Below are the code and all the weights of a small trained network. Each question names an input and a class and asks about switching units off, where a switched-off unit gives its printed mean instead of its output.

import numpy as np


def w(rows, s, z=0):
    codes = np.array(rows[::2]) - 128.0
    scale = np.full(codes.shape[1], s)
    scale[-1] = z or s
    return codes * scale


def norm(h):
    return h / np.sqrt((h * h).mean(-1, keepdims=True) + 1e-5)


def f(y):
    return y / 2 * (1 + np.tanh(0.7978845608 * (y + 0.044715 * y**3)))


def log_softmax(a):
    a = a - a.max(-1, keepdims=True)
    return a - np.log(np.exp(a).sum(-1, keepdims=True))


def net(x, mask):
    res = np.array(x, float).reshape(1, 8) / 4 @ E
    u = 0
    for l in range(2):
        y = f(norm(res) @ A[l][:, :-1].T + A[l][:, -1])
        res = res + np.where(mask[u : u + 9], y, B[l][:, -1]) @ B[l][:, :-1]
        u += 9
    return log_softmax(norm(res)[-1] @ U[:, :-1].T + U[:, -1])


A, B = {}, {}
E = w([
[143,99,195,128,121,77,81,151],'x0',
[150,154,136,2,81,164,109,29],'x1',
[225,97,37,225,109,113,66,127],'x2',
[181,90,150,77,36,114,63,142],'x3',
[188,53,40,183,130,254,199,182],'x4',
[174,53,220,173,184,123,83,100],'x5',
[101,98,189,64,137,69,54,176],'x6',
[43,159,168,121,32,137,128,129],'x7',
],0.009)
A[0] = w([
[181,137,117,48,87,223,113,77,145],'0.n1',
[111,127,184,118,188,105,127,134,153],'0.n2',
[165,48,20,153,36,153,106,102,254],'0.n3',
[104,89,47,159,152,217,244,127,75],'0.n4',
[81,143,48,154,166,204,250,137,138],'0.n5',
[135,54,179,158,146,126,117,192,79],'0.n6',
[130,167,69,150,175,225,254,153,173],'0.n7',
[147,165,105,139,74,138,115,180,41],'0.n8',
[107,94,10,172,86,206,150,124,32],'0.n9',
],0.012,0.0071)
B[0] = w([
[161,53,64,159,63,45,65,146,205],'0.n1',
[122,113,152,178,173,82,198,114,173],'0.n2',
[205,214,209,102,56,134,149,213,245],'0.n3',
[140,180,167,241,131,79,251,25,214],'0.n4',
[162,147,121,216,162,119,188,92,229],'0.n5',
[173,66,66,142,183,97,110,121,172],'0.n6',
[160,125,84,200,185,49,190,59,244],'0.n7',
[164,248,157,150,98,80,101,123,129],'0.n8',
[159,236,228,193,244,80,244,104,187],'0.n9',
],0.011,0.012)
A[1] = w([
[81,175,186,127,47,91,187,205,124],'1.n1',
[97,123,137,128,200,203,198,196,10],'1.n2',
[12,35,110,129,155,88,101,50,174],'1.n3',
[148,181,202,124,206,187,142,185,55],'1.n4',
[213,80,183,142,179,94,106,118,161],'1.n5',
[103,197,54,139,69,115,174,2,194],'1.n6',
[137,108,145,107,161,103,56,157,118],'1.n7',
[220,109,129,147,61,120,144,110,184],'1.n8',
[81,52,133,109,125,99,138,89,92],'1.n9',
],0.012,0.011)
B[1] = w([
[79,124,110,133,56,49,112,143,178],'1.n1',
[158,243,232,208,211,218,199,170,123],'1.n2',
[115,252,214,129,133,79,222,129,197],'1.n3',
[131,46,73,115,122,221,32,251,127],'1.n4',
[180,65,54,154,167,174,107,107,248],'1.n5',
[230,140,93,218,155,98,93,161,241],'1.n6',
[139,147,117,178,129,115,135,77,154],'1.n7',
[114,102,61,127,100,128,82,197,244],'1.n8',
[87,196,159,116,127,115,189,87,142],'1.n9',
],0.013)
U = w([
[32,209,197,40,95,96,192,149,76],'0',
[160,129,140,219,198,52,190,85,229],'1',
[51,93,125,140,87,219,200,197,2],'2',
[189,2,17,120,113,165,33,176,155],'3',
],0.015,0.0095)

Each question gives the input, the list of numbers given to net, and the class t.
The units are the neurons (one row each of A and B). Each row of codes is followed by its name. A weight is (code - 128) times the scale printed after its matrix; where a second scale follows, it is the last column's (A, B and U).
mask holds one flag per neuron, layer by layer. A switched-off neuron (its flag False) gives its mean, the last column of its row in B, instead of its output. The means were averaged over made-up inputs and are rounded, as every weight is.
A unit's drop is (log p(t) with every unit on - log p(t) with that unit switched off) / (log p(t) with every unit on - log p(t) with every unit switched off).
The circuit of an input: a set's keep is (log p(t) with only the set's units on - log p(t) with every unit switched off) / (log p(t) with every unit on - log p(t) with every unit switched off). Starting from the 12 units with the biggest drops (on a tie, the unit counted first), units are removed one at a time, each time the one whose removal leaves the highest keep (on an exact tie, the one counted first), for as long as the keep stays at least 0.8.
units of the circuit, in order: the units of the circuit, biggest drop first
top k neurons: the k neurons with the biggest drops, biggest first
top k neurons in layer l: the k neurons of layer l with the biggest drops, biggest first
drop of u: that unit's drop, to one decimal
input [-5,3,3,8,-8,0,6,4], class 0: units of the circuit, in order	0.n7, 0.n5, 0.n4, 1.n6
input [7,7,-7,6,-3,7,6,4], class 0: units of the circuit, in order	1.n6, 0.n7
input [-5,3,-4,8,-8,-1,1,2], class 0: units of the circuit, in order	0.n7, 0.n5, 1.n5
input [6,1,-3,4,-8,-7,-5,7], class 0: top neuron	0.n7
input [0,4,-5,7,7,7,-7,0], class 3: units of the circuit, in order	0.n1, 1.n8
input [8,1,2,-5,-3,-6,7,3], class 0: top 3 neurons in layer 0	0.n7, 0.n4, 0.n5
input [6,2,-3,-8,0,0,7,1], class 0: top 3 neurons	0.n7, 1.n6, 0.n5
input [2,0,-3,-1,-2,-4,2,0], class 0: top 3 neurons	0.n7, 0.n4, 0.n5
input [-4,-3,-3,-7,-3,-2,8,-1], class 0: top 4 neurons in layer 0	0.n4, 0.n7, 0.n9, 0.n5
input [5,-4,6,-3,-3,-7,0,-1], class 0: top 2 neurons	0.n7, 1.n5
input [6,5,6,-6,1,-1,1,4], class 3: drop of 1.n3	0.1
input [-1,7,3,3,-1,-2,-5,5], class 3: drop of 0.n1	0.1
input [-8,0,-8,4,1,2,5,-1], class 0: drop of 0.n4	0.2
input [-1,8,1,6,3,-3,5,5], class 3: top neuron	0.n1
